Below are the code and all the weights of a small trained network. Each question names an input and a class and asks about switching units off, where a switched-off unit gives its printed mean instead of its output.

import numpy as np


def w(rows, s, z=0):
    codes = np.array(rows[::2]) - 128.0
    scale = np.full(codes.shape[1], s)
    scale[-1] = z or s
    return codes * scale


def f(y):
    return y / 2 * (1 + np.tanh(0.7978845608 * (y + 0.044715 * y**3)))


def log_softmax(a):
    a = a - a.max(-1, keepdims=True)
    return a - np.log(np.exp(a).sum(-1, keepdims=True))


def net(x, mask):
    res = np.array(x, float).reshape(1, 5) / 4 @ E
    y = f(res @ A[0][:, :-1].T + A[0][:, -1])
    res = res + np.where(mask, y, B[0][:, -1]) @ B[0][:, :-1]
    return log_softmax(res[-1] @ U[:, :-1].T + U[:, -1])


A, B = {}, {}
E = w([
[3,68,44],'x0',
[204,36,153],'x1',
[129,128,124],'x2',
[127,128,128],'x3',
[65,120,252],'x4',
],0.0076)
A[0] = w([
[160,164,137,44],'neuron 0',
[171,144,59,90],'neuron 1',
[136,173,7,117],'neuron 2',
[87,89,187,121],'neuron 3',
[222,120,38,121],'neuron 4',
[166,167,155,61],'neuron 5',
[63,94,104,81],'neuron 6',
[102,118,242,104],'neuron 7',
[183,190,163,5],'neuron 8',
[185,130,35,72],'neuron 9',
[158,157,158,66],'neuron 10',
[52,13,85,2],'neuron 11',
[159,146,153,56],'neuron 12',
[151,13,125,104],'neuron 13',
[95,197,114,63],'neuron 14',
[156,121,77,116],'neuron 15',
[164,60,141,64],'neuron 16',
[92,60,107,94],'neuron 17',
[70,67,103,80],'neuron 18',
[90,68,91,55],'neuron 19',
[68,197,110,63],'neuron 20',
[196,149,174,70],'neuron 21',
[66,252,102,158],'neuron 22',
],0.013,0.0076)
B[0] = w([
[143,196,127,129],'neuron 0',
[84,168,189,178],'neuron 1',
[115,131,198,239],'neuron 2',
[74,171,217,182],'neuron 3',
[86,151,188,253],'neuron 4',
[153,202,89,151],'neuron 5',
[151,225,133,187],'neuron 6',
[91,162,201,217],'neuron 7',
[140,237,7,162],'neuron 8',
[76,154,169,202],'neuron 9',
[151,186,113,143],'neuron 10',
[158,206,51,217],'neuron 11',
[160,158,116,134],'neuron 12',
[253,46,223,199],'neuron 13',
[209,109,203,146],'neuron 14',
[76,151,216,167],'neuron 15',
[203,129,162,152],'neuron 16',
[167,191,158,179],'neuron 17',
[163,209,127,193],'neuron 18',
[188,200,84,170],'neuron 19',
[172,147,162,168],'neuron 20',
[138,168,68,194],'neuron 21',
[254,41,184,246],'neuron 22',
],0.009,0.0071)
U = w([
[138,192,138,63],'0',
[102,101,186,250],'1',
[185,70,220,50],'2',
[45,139,242,37],'3',
[100,99,166,254],'4',
[64,30,113,133],'5',
[46,35,5,82],'6',
],0.011,0.014)

Each question gives the input, the list of numbers given to net, and the class t.
The units are the neurons (one row each of A and B). Each row of codes is followed by its name. A weight is (code - 128) times the scale printed after its matrix; where a second scale follows, it is the last column's (A, B and U).
mask holds one flag per neuron, in row order. A switched-off neuron (its flag False) gives its mean, the last column of its row in B, instead of its output. The means were averaged over made-up inputs and are rounded, as every weight is.
A unit's drop is (log p(t) with every unit on - log p(t) with that unit switched off) / (log p(t) with every unit on - log p(t) with every unit switched off).
The circuit of an input: a set's keep is (log p(t) with only the set's units on - log p(t) with every unit switched off) / (log p(t) with every unit on - log p(t) with every unit switched off). Starting from the 12 units with the biggest drops (on a tie, the unit counted first), units are removed one at a time, each time the one whose removal leaves the highest keep (on an exact tie, the one counted first), for as long as the keep stays at least 0.8.
units of the circuit, in order: the units of the circuit, biggest drop first
most important unit: the unit with the biggest drop
k most important neurons: the k neurons with the biggest drops, biggest first
drop when u is switched off: that unit's drop, to one decimal
input [-5,4,1,3,6], class 3: most important unit -> neuron 7
input [-7,6,4,-1,-6], class 0: units of the circuit, in order -> (neuron 8; neuron 21)
input [-8,3,1,3,7], class 0: 2 most important neurons -> (neuron 8; neuron 21)
input [7,-4,1,5,5], class 0: 3 most important neurons -> (neuron 11; neuron 6; neuron 18)
input [6,-7,-3,4,-8], class 3: 4 most important neurons -> (neuron 2; neuron 9; neuron 1; neuron 15)
input [-8,1,2,-5,7], class 0: 2 most important neurons -> (neuron 8; neuron 21)
input [5,7,2,4,6], class 2: 2 most important neurons -> (neuron 13; neuron 16)
input [8,-1,3,5,-7], class 0: 2 most important neurons -> (neuron 11; neuron 19)
input [1,-8,-3,-7,-8], class 2: 2 most important neurons -> (neuron 22; neuron 14)
input [0,-8,-1,4,0], class 2: drop when neuron 17 is switched off -> 0.0
input [7,5,-7,4,0], class 0: drop when neuron 19 is switched off -> 0.1
input [7,8,-6,6,-4], class 2: drop when neuron 21 is switched off -> 0.2
input [0,-6,3,1,3], class 2: drop when neuron 22 is switched off -> 0.6
input [5,-7,-3,-7,5], class 2: units of the circuit, in order -> (neuron 22)
